Below are the code and all the weights of a small trained network. Each question names an input and a target symbol and asks about switching units off, where a switched-off unit gives its printed mean instead of its output.

import numpy as np


def w(rows, s, z=0):
    codes = np.array(rows[::2]) - 128.0
    scale = np.full(codes.shape[1], s)
    scale[-1] = z or s
    return codes * scale


def f(y):
    return y / 2 * (1 + np.tanh(0.7978845608 * (y + 0.044715 * y**3)))


def softmax(a):
    e = np.exp(a - a.max(-1, keepdims=True))
    return e / e.sum(-1, keepdims=True)


def log_softmax(a):
    a = a - a.max(-1, keepdims=True)
    return a - np.log(np.exp(a).sum(-1, keepdims=True))


def net(x, mask):
    ids = ['ΠΣΩβγδεζηθμτφψ'.index(c) for c in x.split()]
    T = len(ids)
    res = E[ids] + P[:T]
    r = res
    for j in range(2):
        rows = slice(2 * j, 2 * j + 2)
        q, k, v = (r @ M[0][rows].T for M in (Q, K, V))
        z = softmax(np.where(np.tri(T) > 0, q @ k.T / 2**0.5, -1e9)) @ v
        o = O[0][rows]
        res = res + np.where(mask[j], z, o[:, -1]) @ o[:, :-1]
    y = f(res @ A[0][:, :-1].T + A[0][:, -1])
    res = res + np.where(mask[2:14], y, B[0][:, -1]) @ B[0][:, :-1]
    return log_softmax(res[-1] @ U[:, :-1].T + U[:, -1])


Q, K, V, O, A, B = {}, {}, {}, {}, {}, {}
E = w([
[123,162,119],'Π',
[119,165,121],'Σ',
[112,109,146],'Ω',
[195,116,129],'β',
[151,150,123],'γ',
[145,158,121],'δ',
[175,168,109],'ε',
[154,79,154],'ζ',
[190,253,54],'η',
[55,98,135],'θ',
[69,36,176],'μ',
[254,187,101],'τ',
[104,237,3],'φ',
[61,181,54],'ψ',
],0.01)
P = w([
[172,23,8],'0',
[133,96,151],'1',
[113,128,117],'2',
[113,111,198],'3',
[118,121,77],'4',
[103,150,111],'5',
[100,127,223],'6',
[107,141,85],'7',
[104,147,114],'8',
[103,105,221],'9',
],0.018)
Q[0] = w([
[196,202,210],'head 0',
[152,121,45],'head 0',
[103,48,3],'head 1',
[111,137,228],'head 1',
],0.026)
K[0] = w([
[232,101,125],'head 0',
[103,217,148],'head 0',
[131,240,254],'head 1',
[192,77,56],'head 1',
],0.029)
V[0] = w([
[252,209,127],'head 0',
[46,231,97],'head 0',
[174,99,217],'head 1',
[176,170,175],'head 1',
],0.019)
O[0] = w([
[250,178,169,68],'head 0',
[83,224,54,6],'head 0',
[132,46,167,91],'head 1',
[181,105,161,1],'head 1',
],0.019,0.0084)
A[0] = w([
[93,112,117,129],'neuron 0',
[95,98,105,141],'neuron 1',
[72,140,114,17],'neuron 2',
[130,140,87,151],'neuron 3',
[176,93,10,59],'neuron 4',
[147,87,46,7],'neuron 5',
[99,115,129,36],'neuron 6',
[68,188,235,79],'neuron 7',
[142,75,42,115],'neuron 8',
[145,144,115,151],'neuron 9',
[45,183,208,127],'neuron 10',
[84,153,196,214],'neuron 11',
],0.013,0.011)
B[0] = w([
[151,170,171,225],'neuron 0',
[122,152,192,252],'neuron 1',
[205,123,111,204],'neuron 2',
[136,102,140,173],'neuron 3',
[119,163,132,161],'neuron 4',
[3,132,113,151],'neuron 5',
[208,154,128,169],'neuron 6',
[199,169,136,167],'neuron 7',
[164,100,82,204],'neuron 8',
[126,79,129,158],'neuron 9',
[54,123,135,218],'neuron 10',
[103,85,47,219],'neuron 11',
],0.034,0.017)
U = w([
[21,104,142,142],'Π',
[22,114,145,121],'Σ',
[16,103,232,176],'Ω',
[148,3,117,59],'β',
[87,34,107,170],'γ',
[77,45,104,168],'δ',
[146,44,90,190],'ε',
[88,4,190,208],'ζ',
[191,116,105,120],'η',
[111,174,216,154],'θ',
[122,91,253,90],'μ',
[198,45,168,3],'τ',
[109,136,51,144],'φ',
[68,214,143,104],'ψ',
],0.0068,0.0063)

Each question gives the input, a string of symbols that net reads in full, and the target symbol t.
The units are the heads (2 rows each of Q, K, V and O) and the neurons (one row each of A and B). Each row of codes is followed by its name. A weight is (code - 128) times the scale printed after its matrix; where a second scale follows, it is the last column's (O, A, B and U).
mask holds one flag per unit, heads first, then neurons. A switched-off unit (its flag False) gives its mean, the last column of its rows in O or B, instead of its output. The means were averaged over made-up inputs and are rounded, as every weight is.
A unit's drop is (log p(t) with every unit on - log p(t) with that unit switched off) / (log p(t) with every unit on - log p(t) with every unit switched off).
The circuit of an input: a set's keep is (log p(t) with only the set's units on - log p(t) with every unit switched off) / (log p(t) with every unit on - log p(t) with every unit switched off). Starting from the 12 units with the biggest drops (on a tie, the unit counted first), units are removed one at a time, each time the one whose removal leaves the highest keep (on an exact tie, the one counted first), for as long as the keep stays at least 0.8.
circuit, biggest first: the units of the circuit, biggest drop first
unit that matters most: the unit with the biggest drop
k most important neurons: the k neurons with the biggest drops, biggest first
which heads matter: for each layer, one digit per head in row order, 1 if its drop is at least 0.15 and else 0, layers parted by /
input τ ζ μ ε ζ φ μ, target τ: most important neuron	neuron 7
input θ ζ μ Ω, target θ: circuit, biggest first	head 0; head 1; neuron 0; neuron 6
input μ μ ζ Ω θ ψ δ φ δ θ, target μ: which heads matter	10
input Ω ε φ μ, target Ω: which heads matter	11
input τ ζ μ θ μ ψ ζ γ δ ζ, target τ: which heads matter	10
input ε μ φ θ ζ η, target η: circuit, biggest first	head 0; neuron 10; head 1
input Ω η Ω θ φ μ ψ δ, target ψ: which heads matter	10
input θ θ ζ Ω ζ β δ Σ θ θ, target θ: which heads matter	11
input Ω Ω γ ζ τ μ Ω Ω, target μ: circuit, biggest first	neuron 1; head 0; head 1; neuron 6
input μ θ η Σ, target μ: 4 most important neurons	neuron 1; neuron 0; neuron 10; neuron 6
input ζ τ ζ Ω ψ τ ζ, target ζ: which heads matter	11
input β ψ β ζ, target β: which heads matter	10
input ζ Ω φ, target φ: which heads matter	10
input Ω η μ δ φ ζ ψ θ Σ δ, target Ω: which heads matter	11
input Ω β ζ δ ψ φ φ, target Ω: unit that matters most	head 0
input ζ μ δ ζ η μ η, target ζ: 3 most important neurons	neuron 8; neuron 2; neuron 11
input τ Ω μ τ θ φ φ η, target φ: 4 most important neurons	neuron 1; neuron 0; neuron 4; neuron 9
input θ τ μ τ θ η τ, target θ: circuit, biggest first	head 0; head 1; neuron 0; neuron 7
input η Π Π θ μ ζ β Ω δ ζ, target η: circuit, biggest first	head 0; head 1; neuron 1
input ψ γ Π μ ζ γ Π, target ψ: circuit, biggest first	head 1
input Ω γ ε φ φ, target φ: 4 most important neurons	neuron 1; neuron 4; neuron 0; neuron 2
input ψ ψ γ ζ ε, target ζ: 3 most important neurons	neuron 8; neuron 2; neuron 10
input ζ τ γ μ β Ω ζ γ μ ζ, target ζ: 3 most important neurons	neuron 11; neuron 2; neuron 8
input θ Ω μ η μ θ θ ζ η γ, target θ: 2 most important neurons	neuron 1; neuron 10
input μ μ ε μ, target μ: circuit, biggest first	neuron 1; head 0; neuron 6
